Here is a tiny trained network, its code and every weight. The questions are about switching its units off for an input and a class, where a switched-off unit gives its printed mean instead of its output.

import numpy as np


def w(rows, s, z=0):
    codes = np.array(rows[::2]) - 128.0
    scale = np.full(codes.shape[1], s)
    scale[-1] = z or s
    return codes * scale


def norm(h):
    return h / np.sqrt((h * h).mean(-1, keepdims=True) + 1e-5)


def f(y):
    return np.maximum(y, 0)


def log_softmax(a):
    a = a - a.max(-1, keepdims=True)
    return a - np.log(np.exp(a).sum(-1, keepdims=True))


def net(x, mask):
    res = np.array(x, float).reshape(1, 4) / 4 @ E
    u = 0
    for l in range(4):
        y = f(norm(res) @ A[l][:, :-1].T + A[l][:, -1])
        res = res + np.where(mask[u : u + 3], y, B[l][:, -1]) @ B[l][:, :-1]
        u += 3
    return log_softmax(norm(res)[-1] @ U[:, :-1].T + U[:, -1])


A, B = {}, {}
E = w([
[157,118,251,223,77,93,192,120,193,137,185],'x0',
[182,155,129,94,88,105,94,111,118,175,153],'x1',
[116,194,114,125,160,161,111,89,176,96,196],'x2',
[57,84,170,49,108,94,129,76,143,138,138],'x3',
],0.011)
A[0] = w([
[218,131,123,96,54,52,43,106,49,193,137,72],'L0N1',
[14,94,162,193,178,165,125,162,132,118,77,24],'L0N2',
[143,5,142,121,64,97,189,255,71,221,44,2],'L0N3',
],0.0074,0.0075)
B[0] = w([
[98,195,253,169,86,152,82,132,41,116,132,220],'L0N1',
[109,175,190,117,129,48,95,165,24,101,227,169],'L0N2',
[161,144,49,130,78,160,110,40,245,44,88,253],'L0N3',
],0.011,0.0053)
A[1] = w([
[68,39,146,46,100,78,138,117,121,163,90,97],'L1N1',
[69,32,88,130,177,95,207,228,146,2,95,54],'L1N2',
[204,173,69,203,118,160,153,225,112,187,45,2],'L1N3',
],0.0087,0.005)
B[1] = w([
[19,151,175,80,98,127,202,108,197,176,74,240],'L1N1',
[151,219,148,196,31,126,45,189,81,167,149,253],'L1N2',
[70,192,192,122,255,144,206,39,166,179,43,244],'L1N3',
],0.012,0.0038)
A[2] = w([
[125,98,67,62,125,187,50,173,80,136,2,32],'L2N1',
[215,74,174,186,102,93,153,116,159,145,133,47],'L2N2',
[95,118,110,55,191,150,111,214,39,220,81,2],'L2N3',
],0.0083,0.0046)
B[2] = w([
[184,42,56,111,109,88,191,135,149,147,197,252],'L2N1',
[93,53,31,102,173,95,117,199,108,146,126,253],'L2N2',
[134,101,179,187,81,25,249,202,95,196,147,206],'L2N3',
],0.014,0.0037)
A[3] = w([
[170,12,43,126,79,112,154,60,86,148,116,38],'L3N1',
[123,2,161,170,150,81,194,143,146,130,116,3],'L3N2',
[76,170,74,102,148,166,29,139,179,37,178,199],'L3N3',
],0.0097,0.0033)
B[3] = w([
[239,145,121,172,141,108,93,207,151,77,48,245],'L3N1',
[214,100,8,26,120,155,162,193,66,180,77,250],'L3N2',
[226,75,114,147,57,109,81,44,85,60,39,253],'L3N3',
],0.011,0.005)
U = w([
[163,56,73,115,150,71,206,186,168,170,166,2],'0',
[171,134,70,120,102,162,108,53,251,84,113,157],'1',
[128,187,167,150,81,98,80,154,60,139,167,135],'2',
[55,162,145,105,194,151,187,48,182,161,74,235],'3',
[133,101,141,122,136,150,120,118,88,131,106,160],'4',
],0.016,0.0044)

Each question gives the input, the list of numbers given to net, and the class t.
The units are the neurons (one row each of A and B). Each row of codes is followed by its name. A weight is (code - 128) times the scale printed after its matrix; where a second scale follows, it is the last column's (A, B and U).
mask holds one flag per neuron, layer by layer. A switched-off neuron (its flag False) gives its mean, the last column of its row in B, instead of its output. The means were averaged over made-up inputs and are rounded, as every weight is.
A unit's drop is (log p(t) with every unit on - log p(t) with that unit switched off) / (log p(t) with every unit on - log p(t) with every unit switched off).
The circuit of an input: a set's keep is (log p(t) with only the set's units on - log p(t) with every unit switched off) / (log p(t) with every unit on - log p(t) with every unit switched off). Starting from all 12 units, units are removed one at a time, each time the one whose removal leaves the highest keep (on an exact tie, the one counted first), for as long as the keep stays at least 0.8.
units of the circuit, in order: the units of the circuit, biggest drop first
most important unit: the unit with the biggest drop
k most important neurons: the k neurons with the biggest drops, biggest first
top k neurons in layer l: the k neurons of layer l with the biggest drops, biggest first
input [-4,-4,-8,-7], class 1: most important unit -> L0N3
input [-6,6,2,1], class 0: 3 most important neurons -> (L2N1; L1N2; L0N3)
input [-5,-8,6,-7], class 2: top 2 neurons in layer 1 -> (L1N2; L1N3)
input [-7,2,-1,-7], class 0: 2 most important neurons -> (L2N3; L2N1)
input [-5,-8,5,-1], class 2: units of the circuit, in order -> (L0N3; L1N2)
input [3,-4,2,5], class 3: 4 most important neurons -> (L0N3; L1N1; L2N1; L2N3)
input [-5,-2,5,-5], class 0: units of the circuit, in order -> (L0N3; L2N1)
input [7,7,6,-1], class 0: units of the circuit, in order -> (L0N3; L2N2; L1N2)
input [6,0,6,-6], class 0: 4 most important neurons -> (L0N3; L2N2; L0N1; L1N2)
input [2,5,-5,-3], class 1: 3 most important neurons -> (L0N3; L2N3; L1N2)
input [-3,-6,1,-6], class 2: 3 most important neurons -> (L1N2; L0N2; L0N3)
input [-8,2,-8,-3], class 0: 2 most important neurons -> (L2N1; L2N3)
input [-7,-3,3,6], class 0: 3 most important neurons -> (L2N1; L0N3; L2N3)
input [-7,-5,-5,1], class 0: top 2 neurons in layer 2 -> (L2N1; L2N3)
input [3,-2,7,-8], class 3: 2 most important neurons -> (L1N3; L0N3)
input [5,7,-8,-2], class 1: 2 most important neurons -> (L0N3; L1N2)
input [3,3,-6,7], class 3: most important unit -> L1N1
input [0,-8,-4,-4], class 2: 2 most important neurons -> (L1N2; L0N2)
input [-8,4,6,-5], class 0: top 2 neurons in layer 2 -> (L2N3; L2N1)
input [-3,-7,2,-8], class 3: top neuron in layer 1 -> (L1N3)
input [-1,6,5,-3], class 2: top 2 neurons in layer 0 -> (L0N3; L0N1)
